In the rows, 128 means zero.
Known rows:
nolim: [127 121 136 121 125 131 126 130 127 128 127 142 133 152 140 137 144 134
 136 128 125 106 137 142 135 110 128 113 137 127 109 122 153 119 134]
plustur: [121 127 119 124 143  90 141 119 139 129 124 150  88 116 116 120 137 105
 126 128 148 158 130 115 115 147 121 112 121 129 131 131 136 129 137]
nosis: [128 124 134 132 123 130 126 123 125 135 130 144 173 140 137 122 134 138
 134 143 144 113 135 145 151 126 152 129 135 132 124 123 119 139 134]
skapi: [106 127 124 132 135 126 141 138 134  93 114  78 114  92 139 126 130 128
 118 116 120 124 125 130 108 119 128 177 133 120 152 134 165  88 141]
kekem: [108 130 119 125 143 110 130 134 140 118 121 139  82 123 117 125 122 108
 129 113 147 140 121 116 109 136 117 157 133 128 136 130 155 108 134]
grikun: [149 128 142 121 110 137 123 126 116 141 137 117 129 121 136 148 113 140
 126 121  97 132 137 137 131 121 118  71 109 135 114 128 111 161 109]
kopu: [128 123 140 132 119 123 121 109 119 136 128 109 170 122 137 122 133 140
 135 138 119 115 127 144 143 112 139 126 136 124 122 125 142 121 149]
zumin: [135 130 108 149 142 132 162 140 109 143 137 136 107 168 133 112 132 122
 131 132 153 124 126 108 119 142 126 199 134 136 102 125 121 122 132]
fupla: [141 127 138 116 117 143 118 126 109 132 130 111 140 134 134 142 115 149
 131 118  91 116 131 134 137 116 124 117 122 125 111 133 118 141 114]
plaril: [117 129 110 137 135  99 136 135 135 127 125 134 107 109 121 114 113 116
 128 131 167 146 124 121 121 160 139 153 133 133 138 129 131 113 136]
brirem: [146 130 136 135 115 150 133 140 111 137 135 110 149 128 141 134 110 147
 123 127 118 119 134 135 141 132 134 116 121 136 119 127 105 143 109]
gagrin: [143 133 131 123 114 152 124 130 134 143 143 152  86 132 124 128 101 122
 119 115 123 138 127 121 126 127 109  51 117 146 120 126 102 144 115]
klasker: [141 125 119 143 133 108 164 141 103 139 131 125 125 140 151 128 140 136
 131 139 142 135 143 125 119 139 138 127 123 130 104 124 143 136 140]
grikem: [142 122 133 123 123 124 135 127 123 140 132 149 109 141 145 137 140 130
 131 129 128 122 141 136 125 116 127  62 123 143 108 121 149 140 135]
ferik: [141 129 124 138 120 138 129 143  89 142 131  85 179 133 140 137 115 161
 135 124  97 115 128 132 132 133 135 184 127 117 107 128 116 125 115]
kinun: [137 127 144 117 110 147 119 126 122 129 129 114 139 123 128 143 119 143
 125 118 104 119 133 138 143 120 126 115 120 121 129 129 111 145 110]
drutik: [119 127 126 132 131 117 149 128 131 107 119  92 121  91 142 128 134 121
 117 124 123 134 130 130 118 122 132 129 128 130 143 133 163 105 143]
groto: [134 131 134 134 107 154  99 118 130 137 136 113 149 102 118 127  92 126
 121 117 119 128 112 126 147 129 122 128 131 129 144 136 109 115 133]

Facts:
babrir	θ	601; bamiska	θ	487; bastal	θ	501; bibru	θ	601; bidafi	θ	501; bigin	θ	609; bilor	θ	487; bize	θ	601; brabruk	θ	501; brafli	θ	487
braklon	θ	487; breflefil	θ	609; breplik	θ	501; bresoflas	θ	501; brirem	θ	601; briven	θ	609; briveskar	θ	609; bugek	θ	501; bupli	θ	601; buskir	θ	487
dalavur	θ	501; dibristor	θ	601; dirir	θ	487; dopa	θ	501; dosok	θ	601; dragol	θ	487; dreski	θ	609; drogrok	θ	601; drutik	θ	601; dufik	θ	501
duplok	θ	501; fadotrul	θ	601; fanamum	θ	487; ferik	θ	601; festan	θ	601; figok	θ	487; fleskar	θ	501; flimebram	θ	601; florun	θ	501; flufim	θ	609
fogak	θ	601; fogrefes	θ	609; fudan	θ	609; fupla	θ	601; gadan	θ	601; gagrin	θ	501; gedo	θ	501; geze	θ	601; giplabral	θ	601; goplotor	θ	601
grezafles	θ	601; grikem	θ	601; grikun	θ	601; grive	θ	609; groto	θ	501; grubrum	θ	601; grufi	θ	501; grumim	θ	609; gruskeno	θ	501; grutastis	θ	601
guflapur	θ	601; guvis	θ	487; kalir	θ	601; kasti	θ	501; kegruk	θ	601; kekem	θ	609; kesuskan	θ	601; kinun	θ	601; kipor	θ	601; klasker	θ	601
klegibro	θ	501; kligre	θ	501; kligus	θ	501; kloklo	θ	609; kludel	θ	601; klufom	θ	501; klugrer	θ	601; kopu	θ	601; labiple	θ	487; lepu	θ	501
levam	θ	601; mada	θ	601; mibrukler	θ	487; miflal	θ	501; modim	θ	601; nalufi	θ	601; napli	θ	601; nazol	θ	609; nolim	θ	601; nosis	θ	601
nosogres	θ	601; noti	θ	601; nubul	θ	601; nusodos	θ	487; pegro	θ	609; peplim	θ	501; pigrun	θ	601; plamen	θ	601; plaril	θ	609; plotul	θ	601
plumur	θ	601; plustur	θ	501; poflok	θ	601; raren	θ	501; ribuplo	θ	609; rinus	θ	601; rovi	θ	501; rufler	θ	501; runir	θ	501; sedrim	θ	601
skapi	θ	601; skavor	θ	601; skebra	θ	609; skimezor	θ	601; sodren	θ	601; staklor	θ	487; stebrel	θ	601; stefligruk	θ	501; steflus	θ	601; stemis	θ	601
stoflidi	θ	601; stutrol	θ	601; taskin	θ	501; testal	θ	501; tradrar	θ	601; traklas	θ	601; traplun	θ	501; trekom	θ	601; tremin	θ	601; tretan	θ	501
triku	θ	601; tropla	θ	501; trostis	θ	487; trumer	θ	487; trunun	θ	487; tubrem	θ	601; vagum	θ	601; vatestin	θ	601; vebe	θ	501; vegisan	θ	501
vibru	θ	601; vogus	θ	601; vosan	θ	609; vovir	θ	609; vubral	θ	601; zape	θ	601; zular	θ	601; zumin	θ	609; babrir	Ψ	vovir; babrir	Ψ	plaril
bamiska	Ψ	stemis; bastal	Ψ	nolim; bastal	Ψ	tremin; bibru	Ψ	drogrok; bilor	Ψ	trekom; bilor	Ψ	vatestin; bize	Ψ	bigin; brabruk	Ψ	bilor; braklon	Ψ	klegibro; braklon	Ψ	fudan
braklon	Ψ	goplotor; bresoflas	Ψ	traplun; bresoflas	Ψ	fogrefes; bresoflas	Ψ	flimebram; briveskar	Ψ	trekom; briveskar	Ψ	kludel; bugek	Ψ	bupli; bugek	Ψ	tretan; dalavur	Ψ	skimezor; dalavur	Ψ	sedrim
dibristor	Ψ	bamiska; dibristor	Ψ	goplotor; dibristor	Ψ	bize; dibristor	Ψ	skavor; dragol	Ψ	brabruk; dragol	Ψ	drogrok; dragol	Ψ	vebe; drogrok	Ψ	grutastis; drogrok	Ψ	dosok; drogrok	Ψ	nalufi
drutik	Ψ	skapi; fanamum	Ψ	tradrar; festan	Ψ	giplabral; festan	Ψ	grubrum; festan	Ψ	dalavur; fleskar	Ψ	grezafles; fleskar	Ψ	vovir; florun	Ψ	buskir; fogak	Ψ	mibrukler; fogrefes	Ψ	dosok
fudan	Ψ	guflapur; fudan	Ψ	nalufi; gedo	Ψ	nolim; gedo	Ψ	kligre; giplabral	Ψ	dalavur; grezafles	Ψ	skimezor; grikem	Ψ	gedo; grikun	Ψ	trunun; grubrum	Ψ	gruskeno; grufi	Ψ	grezafles
gruskeno	Ψ	pegro; grutastis	Ψ	trekom; guflapur	Ψ	zular; kalir	Ψ	florun; kasti	Ψ	bibru; kegruk	Ψ	bupli; kesuskan	Ψ	dosok; kipor	Ψ	stemis; kipor	Ψ	grufi; klasker	Ψ	napli
klasker	Ψ	vagum; klasker	Ψ	triku; klegibro	Ψ	rufler; kligre	Ψ	vosan; kligus	Ψ	raren; kligus	Ψ	mibrukler; kloklo	Ψ	dragol; kludel	Ψ	trekom; kludel	Ψ	zumin; kludel	Ψ	grutastis
klufom	Ψ	buskir; kopu	Ψ	gruskeno; lepu	Ψ	testal; levam	Ψ	grubrum; mada	Ψ	skapi; mada	Ψ	vatestin; mada	Ψ	dalavur; nalufi	Ψ	zular; nalufi	Ψ	buskir; napli	Ψ	bamiska
napli	Ψ	bupli; napli	Ψ	bilor; napli	Ψ	traklas; nolim	Ψ	bamiska; nolim	Ψ	grufi; nosis	Ψ	pegro; nosogres	Ψ	bugek; noti	Ψ	fudan; noti	Ψ	vibru; nubul	Ψ	raren
nubul	Ψ	steflus; nubul	Ψ	bugek; nusodos	Ψ	rinus; nusodos	Ψ	drutik; nusodos	Ψ	bigin; nusodos	Ψ	gedo; pegro	Ψ	guflapur; pegro	Ψ	nalufi; pigrun	Ψ	brabruk; pigrun	Ψ	kalir
pigrun	Ψ	kludel; plaril	Ψ	gruskeno; plaril	Ψ	vibru; plotul	Ψ	steflus; plotul	Ψ	vatestin; plumur	Ψ	klufom; plustur	Ψ	vovir; plustur	Ψ	vebe; raren	Ψ	nalufi; ribuplo	Ψ	fudan
rovi	Ψ	festan; rovi	Ψ	grufi; skavor	Ψ	dalavur; skavor	Ψ	dirir; skebra	Ψ	peplim; skebra	Ψ	trunun; skimezor	Ψ	gruskeno; staklor	Ψ	tretan; staklor	Ψ	klugrer; staklor	Ψ	dirir
steflus	Ψ	kekem; steflus	Ψ	brabruk; stemis	Ψ	steflus; stemis	Ψ	dalavur; testal	Ψ	braklon; tradrar	Ψ	bamiska; tradrar	Ψ	tretan; tradrar	Ψ	pegro; traklas	Ψ	pegro; trekom	Ψ	nalufi
tremin	Ψ	buskir; tretan	Ψ	brabruk; tretan	Ψ	vebe; triku	Ψ	bidafi; triku	Ψ	kligre; tropla	Ψ	klasker; vagum	Ψ	nubul; vagum	Ψ	pegro; vagum	Ψ	nolim; vatestin	Ψ	buskir
vebe	Ψ	briven; vebe	Ψ	vibru; vibru	Ψ	trekom; vogus	Ψ	pigrun; vogus	Ψ	rinus; vogus	Ψ	bugek; vogus	Ψ	grufi; vosan	Ψ	florun; vosan	Ψ	zular; vosan	Ψ	fudan
vovir	Ψ	buskir; vubral	Ψ	klufom; bamiska	γ	kipor; bamiska	γ	kasti; bamiska	γ	labiple; bamiska	γ	brirem; bibru	γ	kinun; bigin	γ	poflok; bilor	γ	buskir; bilor	γ	labiple
brafli	γ	gadan; brafli	γ	dragol; breflefil	γ	kasti; bresoflas	γ	rinus; bresoflas	γ	kloklo; brirem	γ	buskir; briven	γ	labiple; briveskar	γ	kludel; briveskar	γ	buskir; bugek	γ	kipor
bupli	γ	giplabral; dibristor	γ	fogak; dibristor	γ	mada; dirir	γ	guvis; dirir	γ	labiple; dosok	γ	rovi; dosok	γ	nosis; dosok	γ	briveskar; dreski	γ	fogak; drogrok	γ	grikem
drogrok	γ	kipor; drogrok	γ	buskir; dufik	γ	zumin; dufik	γ	noti; duplok	γ	grikun; duplok	γ	gagrin; fanamum	γ	guvis; fanamum	γ	giplabral; fanamum	γ	figok; ferik	γ	pigrun
ferik	γ	sodren; ferik	γ	buskir; festan	γ	miflal; festan	γ	bigin; festan	γ	tretan; festan	γ	buskir; figok	γ	trekom; figok	γ	gadan; figok	γ	briveskar; flufim	γ	geze
flufim	γ	tremin; fupla	γ	buskir; geze	γ	guvis; geze	γ	gadan; geze	γ	buskir; giplabral	γ	miflal; goplotor	γ	grumim; goplotor	γ	buskir; grikun	γ	buskir; grive	γ	guvis
groto	γ	vosan; grufi	γ	klugrer; gruskeno	γ	vosan; gruskeno	γ	nalufi; guvis	γ	buskir; kasti	γ	buskir; kegruk	γ	geze; kesuskan	γ	gadan; kinun	γ	bilor; kinun	γ	geze
kipor	γ	buskir; klegibro	γ	vegisan; kligre	γ	zape; kligre	γ	pigrun; kligre	γ	kloklo; kligre	γ	buskir; kligus	γ	buskir; kopu	γ	bibru; kopu	γ	kipor; labiple	γ	buskir
lepu	γ	buskir; mada	γ	kasti; miflal	γ	guvis; modim	γ	stebrel; nalufi	γ	bibru; nalufi	γ	stoflidi; napli	γ	goplotor; nazol	γ	sodren; nazol	γ	dalavur; nolim	γ	buskir
nolim	γ	labiple; nosis	γ	gadan; nosis	γ	buskir; nosis	γ	labiple; nosogres	γ	guvis; nosogres	γ	kalir; nosogres	γ	bilor; noti	γ	labiple; nusodos	γ	buskir; pegro	γ	guvis
pegro	γ	stebrel; peplim	γ	bupli; peplim	γ	kludel; peplim	γ	gadan; pigrun	γ	sodren; plamen	γ	kludel; plumur	γ	buskir; raren	γ	sodren; rinus	γ	skimezor; rovi	γ	miflal
rufler	γ	tretan; runir	γ	noti; sedrim	γ	figok; skapi	γ	plustur; skavor	γ	bigin; skimezor	γ	stefligruk; staklor	γ	kipor; stebrel	γ	trekom; stebrel	γ	stemis; stebrel	γ	bilor
stefligruk	γ	grezafles; stefligruk	γ	geze; steflus	γ	zape; stemis	γ	kipor; stemis	γ	buskir; taskin	γ	noti; traklas	γ	zumin; traklas	γ	klasker; traplun	γ	nolim; tremin	γ	mada
tretan	γ	labiple; tropla	γ	guvis; trostis	γ	geze; trostis	γ	dreski; trunun	γ	grezafles; tubrem	γ	geze; tubrem	γ	dibristor; vatestin	γ	guvis; vatestin	γ	gagrin; vegisan	γ	miflal
vegisan	γ	gagrin; vegisan	γ	kasti; vosan	γ	guvis; vosan	γ	briveskar; zape	γ	stemis; zape	γ	sodren; zular	γ	grikun; zular	γ	buskir; zumin	γ	sodren; babrir	Δ	857
bamiska	Δ	747; bastal	Δ	857; bibru	Δ	747; bidafi	Δ	857; bigin	Δ	637; bilor	Δ	857; bize	Δ	857; brabruk	Δ	747; brafli	Δ	857; braklon	Δ	747
breflefil	Δ	857; breplik	Δ	857; bresoflas	Δ	857; brirem	Δ	637; briven	Δ	857; briveskar	Δ	637; bugek	Δ	637; bupli	Δ	857; buskir	Δ	857; dalavur	Δ	747
dibristor	Δ	857; dirir	Δ	857; dopa	Δ	857; dosok	Δ	747; dragol	Δ	637; dreski	Δ	747; drogrok	Δ	857; drutik	Δ	747; dufik	Δ	857; duplok	Δ	637
fadotrul	Δ	857; fanamum	Δ	637; ferik	Δ	637; festan	Δ	857; figok	Δ	857; fleskar	Δ	857; flimebram	Δ	857; florun	Δ	637; flufim	Δ	857; fogak	Δ	747
fogrefes	Δ	857; fudan	Δ	637; fupla	Δ	857; gadan	Δ	637; gagrin	Δ	857; gedo	Δ	637; geze	Δ	857; giplabral	Δ	637; goplotor	Δ	857; grezafles	Δ	857
grikem	Δ	857; grikun	Δ	857; grive	Δ	637; groto	Δ	747; grubrum	Δ	637; grufi	Δ	637; grumim	Δ	857; gruskeno	Δ	857; grutastis	Δ	857; guflapur	Δ	857
guvis	Δ	857; kalir	Δ	637; kasti	Δ	857; kegruk	Δ	857; kekem	Δ	857; kesuskan	Δ	857; kinun	Δ	857; kipor	Δ	857; klasker	Δ	637; klegibro	Δ	857
kligre	Δ	747; kligus	Δ	637; kloklo	Δ	857; kludel	Δ	747; klufom	Δ	637; klugrer	Δ	747; kopu	Δ	747; labiple	Δ	857; lepu	Δ	857; levam	Δ	857
mada	Δ	637; mibrukler	Δ	857; miflal	Δ	857; modim	Δ	637; nalufi	Δ	637; napli	Δ	637; nazol	Δ	857; nolim	Δ	857; nosis	Δ	637; nosogres	Δ	857
noti	Δ	857; nubul	Δ	857; nusodos	Δ	857; pegro	Δ	857; peplim	Δ	747; pigrun	Δ	857; plamen	Δ	747; plaril	Δ	637; plotul	Δ	747; plumur	Δ	857
plustur	Δ	857; poflok	Δ	857; raren	Δ	747; ribuplo	Δ	857; rinus	Δ	747; rovi	Δ	857; rufler	Δ	747; runir	Δ	857; sedrim	Δ	857; skapi	Δ	747
skavor	Δ	857; skebra	Δ	857; skimezor	Δ	857; sodren	Δ	747; staklor	Δ	857; stebrel	Δ	857; stefligruk	Δ	637; steflus	Δ	857; stemis	Δ	637; stoflidi	Δ	637
stutrol	Δ	637; taskin	Δ	857; testal	Δ	747; tradrar	Δ	857; traklas	Δ	857; traplun	Δ	857; trekom	Δ	637; tremin	Δ	857; tretan	Δ	857; triku	Δ	857
tropla	Δ	637; trostis	Δ	857; trumer	Δ	857; trunun	Δ	857; tubrem	Δ	637; vagum	Δ	857; vatestin	Δ	857; vebe	Δ	857; vegisan	Δ	637; vibru	Δ	637
vogus	Δ	637; vosan	Δ	637; vovir	Δ	857; vubral	Δ	747; zape	Δ	637; zular	Δ	857; zumin	Δ	637

Rows:
No name comes twice in this set of rows, the named rows included.
[126 118 139 120 117 107 101 124 124 137 123 137 171 129 131 140 131 143
 145 129 115 114 134 154 144 113 132  99 137 113 119 122 162 116 135] -> festan
[126 127 140 128 137 148 154 104 134 132 132 113 135 135 131 110 150 122
 118 136 131 116 129 123 143 106 145 160 122 144 124 130  96 157 134] -> bibru
[111 129 112 139 136 112 131 153 134 114 120 121 127 102 128 124 118 126
 132 121 154 137 123 126 113 150 130 162 143 119 152 132 155  76 133] -> grufi
[128 132 138 127 110 160  92 119 137 124 134  99 165  91 112 129  85 135
 122 114 111 118 108 129 147 126 122 147 134 122 152 136 112 106 121] -> peplim
[132 126 125 126 133 105 117 106 115 148 129 124 142 140 103 127 113 134
 142 129 112 141 118 119 136 141 127 182 121 111 115 131  98 160 127] -> bresoflas
[142 133 121 133 144 185 164 147 139 118 144 183  52 195 144 124 179 103
 107 145 158 111 130 105 110  96 104  56 123 170 110 114 112 141 124] -> buskir
[113 136 130 119 145 125 152 128 127 105 117  90 100 123 122 124 145 123
 116 116 105 135 132 116 112 131 127 213 112 125 138 136 104 155 105] -> flimebram
[131 136 120 126 128 153  94 141 124 107 121 110 136 114 117 143 128 140
 117 120  94 126 115 116 126 128 108 132 123 117 155 138 116 119 105] -> trunun
[131 122 118 142 135 151  94 124 123 123 129 121 190 143 132 124 147 135
 136 142 126  99 110 126 138 103 123 160 151 121 135 126 157  86 150] -> bamiska
[138 132 127 124 121 150  89 129 132 124 130 137 153 123 118 142 126 134
 121 132 104 129 119 125 128 123 117  84 122 121 147 130 102 136 114] -> figok
[133 132 125 121 119 102 119 130 123 137 126 115 105  81 112 136  83 124
 127 112 112 163 123 116 119 155 113 111 111 118 133 137 122 135 119] -> skebra
[141 134 139 120 123 141 142 128 121 126 131 112 102 117 133 139 125 136
 116 118 108 131 138 130 125 122 120  95 109 133 124 130 114 150 110] -> poflok

Now the same elements, written a new way:
Known rows:
stutrol: [151  97 127 138 175 145 149  97  85 115 167  96 162 136 134 100 139 104
 178 114 194 142 162 157 157 173 120 117 126 126 131 100 130 160 146 122
 170 114  88 154 159 164 173 141]
bugek: [163 128 135 124 155 139 121  75 123 137 122  70 148 128 150  87 125 136
 188 147 213 153 132 164 147 171 105 125 133 168  99  77 134 152 121 126
 148 100 134 122 113 109 174 166]
trekom: [158 109 109 123 157 145 151  69 106 135 144 124 142 144 113  82 134 111
 169 133 163 168 132 149 144 165  92 113  87 148 133 106 140 142 111  73
 174  96 134 128 135 167 137 174]
braklon: [159 123 132 132 150 158 147  81 123 138 169  96 167  83 149 106 163 137
 168 145 194 147 179 156 159 152 102 135 132  94  94  96 119 148 128 158
 165 115 127 154 178 133 157 146]
testal: [160 125 136 130 158 148 157  91 122 133 185  84 142 104 128 102 164 137
 161 136 212 143 144 164 154 165  96 144 130 134 111  87 120 130 113 156
 166 123 119 141 155 157 155 140]
pegro: [149 124 104 115 144 144 125  59 114 154 100 108 142 139 142  96 112 123
 163 140 141 148 144 163 149 115  96 107 130 110 109  89 152 157 132 124
 158  85 146 157 151  90 200 179]
vegisan: [142 104 103 145 160 135 122  83 107 128 137  89 149 135 148  89 112 143
 183 140 219 144 147 158 146 197 103 120 130 180 120  91 163 153 148 125
 157  84  88 148 119 110 191 136]
labiple: [141  86 120 118 107 108 159  69 103 130 145 135 186  96 138 104 114 109
 170 143 198 182 151 144 155 174  84 123  79 132 144  85 139 187 166  91
 139  50 140 194 146  93 156 128]
tubrem: [143 103  90 146 181 152 133  74  91 126 130 110 145 161 143  96 113 143
 177 127 182 139 161 160 156 175 125 103 128 143 120  96 168 153 155 126
 174 105  76 158 116 123 211 151]
steflus: [167 131 156 110 151 129 150  67 105 125 134  85 157 144 129 113 132  93
 170 117 170 166 134 167 158 100 124 123 140 108 119  64 128 165 134 136
 151 110 163 160 142 126 197 177]
buskir: [157  93 133  97  86 109 164  66 118 141 155 143 164 100 114  83 125  81
 156 139 170 205 110 150 148 179  41 133  41 136 154  92 113 175 115  44
 145  41 184 162 147 130  85 169]
briveskar: [152 109  99 139 152 142 135  57 111 144  96 123 181  99 157  86 124 150
 199 160 174 160 189 145 151 161 107 101  90 149 101  96 151 162 151  98
 165  81 141 136 160 117 181 152]
dufik: [150 124 157 122 139 115 146  81 103 124 157  66 161 128 137 115 104 119
 175 118 227 160 140 162 144 146 110 131 148 146 113  54 151 162 152 154
 142  98 137 176 147 106 199 128]
flufim: [133 102  91 140 148 137 129  71  96 145 120 124 152 128 148  95 104 131
 168 130 164 141 167 156 156 139 104 104 127 117 118  94 162 176 171 133
 154  79 106 188 157  84 217 141]
ribuplo: [139 125 124 116 143 143 153  84 106 139 142 109 158 104 142 108 154 114
 169 136 162 148 173 159 152 114 100 114 126 101 110  96 123 152 143 136
 164 107 147 151 218 144 180 141]
klugrer: [167 119 131 127 163 158 165  88 110 131 193 114 143 122 120 105 181 109
 150 123 175 152 148 156 163 153 105 136 124  89 127  96 106 144 107 138
 167 126 123 161 153 176 151 168]
gedo: [156 128 134 128 168 146 130 108 127 136 155  71 138 105 144  88 173 118
 177 154 220 132 130 168 146 173  92 131 145 144 114  97 103 148 115 138
 160 114 120 113 160 156 158 154]
breplik: [134 117 135 122 144 127 156 111 105 120 179  83 139 112 126 105 148 117
 151 121 223 142 135 158 137 162  88 130 140 148 128  88 138 145 149 147
 151 101 113 165 179 151 179 113]

Rows:
No name comes twice in this set of rows, the named rows included.
[144 119  93 128 167 148 136  83 108 132 126 112 124 153 132 102 152 111
 143 138 162 149 107 162 158 127 102 113 138 110 132  93 135 166 126 131
 155  99 109 168 120 116 202 184] -> sedrim
[145 112 107 137 149 150 135  82 121 138 124 109 161  83 153  84 153 144
 184 160 189 147 176 156 144 185  87 117 104 143 104 113 129 142 143 104
 174  94 122 118 178 140 156 138] -> dragol
[151  91 111 135 174 140 154  88  89 111 161 120 158 135 132  99 144 114
 180 125 187 154 162 146 159 183 119 122 104 136 141 102 139 167 148 103
 167  98  95 157 139 155 170 139] -> stoflidi
[186 123 181 112 135 144 146  80 126 136 184  74 158 104 133 104 166 100
 167 130 219 163 120 165 166 166 101 150 129 110 119  72  86 161  88 141
 139 114 165 152 135 135 127 166] -> dalavur
[163 116 114 126 161 142 146  71 112 127 129 115 158 134 129  89 147 123
 183 140 172 162 148 152 152 159 105 115  94 152 119  94 135 150 125  94
 171 100 135 131 139 151 165 168] -> kalir
[161 124 114 128 175 158 140  66 107 139 129 104 140 149 126  81 134 125
 173 132 155 150 146 166 143 147 109 111 123 138 114  95 144 127 116 105
 181 118 120 122 142 163 172 174] -> nalufi
[145 105  92 147 176 153 156  69  97 129 156 129 148 140 131 104 134 148
 158 115 175 146 162 148 168 161 119 120 127 125 123  86 167 142 143 141
 164 106  94 184 121 130 206 150] -> plamen
[162 129 124 121 153 138 142  49 104 143 121  97 131 167 114  98  99 115
 160 116 145 164 114 162 147 107 100 110 125 132 120  74 163 144 126 114
 161 100 143 161 129 127 196 190] -> zular
[144 112 101 149 158 143 140  69 119 133 157  98 148 115 135  98 122 167
 159 133 214 142 140 155 156 185 102 132 130 159 108  77 168 139 138 148
 157 100  98 170 112 111 196 137] -> groto
[156 137 126 123 160 131 153  45 105 131 105 101 159 148 129 111 100 141
 170 121 164 170 149 162 141  92 125 111 129 147 103  66 175 129 150 127
 161 104 152 160 137 122 230 162] -> drogrok
[141 122 109 132 150 132 142  86 115 132 133  83 132 124 126  98 131 144
 148 134 209 147 118 160 137 151  90 122 137 162 120  78 159 148 144 146
 147  87 122 160 142 111 204 145] -> klegibro
[143 122 129 129 135 114 149  72 111 133 143  85 143 132 118 101  88 138
 161 123 207 161 126 168 133 145  93 124 124 173 122  65 179 135 143 125
 153  78 132 160 144 117 188 130] -> traplun
[145 120 112 115 149 138 157  95 104 124 149 122 135 122 119 102 188  93
 149 135 166 160 111 153 151 136  88 120 112 109 148 101 113 168 120 110
 153  92 133 165 153 152 169 171] -> grezafles

The same elements again, as new rows of numbers:
Known rows:
kludel: [130 109 141 100 168 135 119 155 136 125 165 185 143  64 126 136 116 120
 130 177 110 115 187 115 101 185 148 115]
zumin: [167 103 173 155 121 110 184  37 184 104  80  98 107  86 144 125 122  95
 126 158 140 161 172 154 115 149 125 105]
nazol: [149 120 149 157  97  88 162  83 160 119  91  97 123 133 133 130 114 121
 115 133 131 143 140 170 107 129 162  95]
zape: [149 103 178 143 118  75 149  80 170  81  91 103 121 122 128 147 132 102
 120 159 147 138 138 158 100  94 128 141]
steflus: [137  97 121 117 118 117 130 113 162 121 100 151 124 139 154 150 120 124
 120 174 148 171 143 154 110 136 127 108]
gedo: [124 150 147  85 178 145 106 161 118 134 109 177 138 109 138 139 120 130
 155 192 131 111 150 134  95 117 136  86]
nolim: [158  76 102 150 109 138  96  38 136 119 163 174  83 210 191 154  80 146
 142 175 142 137  90 165 124 108 128  92]
gagrin: [119 123 136 100 162  96 113 187  91 147 128 152 147 102 126 137 120 142
 127 168 125 112 152 134 124 124 162  97]
rufler: [120  81 161 135 110 101 127 121 122 115 116 146 130  75 125 121  96 117
 140 171 161 147 140 124 110 127 127 100]
triku: [122 128 109  93 161 121 114 170 126 135 126 172 147 135 140 148 127 139
 126 176 106 120 154 141 102 141 159 107]
figok: [146 114 149 128  68  96  88 151 126 110  96 135 108 111 135  98 137 148
 147 134 123 179 150 158 115 115 166 120]
lepu: [147  77 146 161 135 126  82  56  90 137 204 182  88 178 172 145  86 160
 142 150 140  97  70 163 151  95 147  92]
grive: [ 78 178 145 140  62 217 119 179 106  95 112 148 110  73 155  71 119 144
 172 125 144 173 135  93 160 133 159 105]
guvis: [136 107 123 149  44 175  25 117  67 108 204 200  57 159 188  74  98 186
 190 127 128 157  97 138 187 102 170  95]
tropla: [ 68 153 156 124  87 221  82 198 115 111 110 193 115  58 159  97 132 145
 159 143 162 184 110 106 124 118 121 117]
breplik: [118 119 146 105 167  88 115 175 101 143 124 156 145 108 124 141 122 138
 131 167 128 105 148 141 125 118 162  95]
vibru: [131 128 146  84 187 141 126 135 136 114 127 172 134  86 145 140 126 114
 145 196 115 112 198 113 129 173 138 112]
groto: [114 101 167 137 111 108 113 149 122 106 128 146 138  74 120 127 106 127
 145 150 156 147 124 123 100 116 139 107]

Rows:
No name comes twice in this set of rows, the named rows included.
[122  98 151 138 115 118 127 137 138 109 139 140 129  78 133 135 138 139
 108 140 130 152 151 144 136 133 151 138] -> kesuskan
[139 137 137 125 151 122 146 144 115 146 142 143 133  78 133 122 121 133
 123 150 101 105 185 137 149 172 182  92] -> fogrefes
[115 120 177 132 131 128 118 132 114 109 115 147 120  96 138 127 122 124
 147 160 150 132 134 130 118  99 135 111] -> duplok
[130 149 131 123 110 146 153 103 148 105  77 134 113 145 159 109 101 111
 163 174 140 154 149 133 116 120 138  77] -> bigin
[155  54 159 176 138 134  85  40 100 132 220 185  83 150 180 143 100 160
 130 146 139 108  83 164 164 112 142  99] -> kasti
[ 91 120  98 103  81 176 103 173 125 119 101 174 119 109 166 114 120 146
 146 168 154 201 144 111 159 156 131 105] -> vatestin
[147  72 132 168 113 118  85  53  89 105 226 170  86 200 160 145  82 155
 137 141 120  92  68 150 163  84 159 107] -> grikun
[ 94 131 113 123  80 173  97 174 137 120 121 173 125 108 156 123 131 148
 132 138 144 186 125 128 124 131 139 119] -> nosogres
[147  69 150 137 121 125 102  63 123 126 150 177 110 110 154 139  77 128
 150 175 155 131 109 135 108 125 114  87] -> kligre
[123  81 167 135 122  83 130 126 119 123 115 129 122  96 130 132 117 135
 124 157 154 141 141 142 152 124 149 103] -> traplun
[107 151 134 116  87 158 110 154 143  90  80 156 124 141 155 124 123 120
 161 169 151 176 123 121 101 104 114 117] -> giplabral
[132 117 108  81 170 111 122 150 126 144 126 172 140 110 142 147 122 131
 129 189 120 126 189 130 135 170 151 104] -> guflapur
[133 110 135  90 185 119 115 164 113 162 126 182 137  88 145 144 126 137
 124 186 127 127 170 146 129 162 149  88] -> vebe

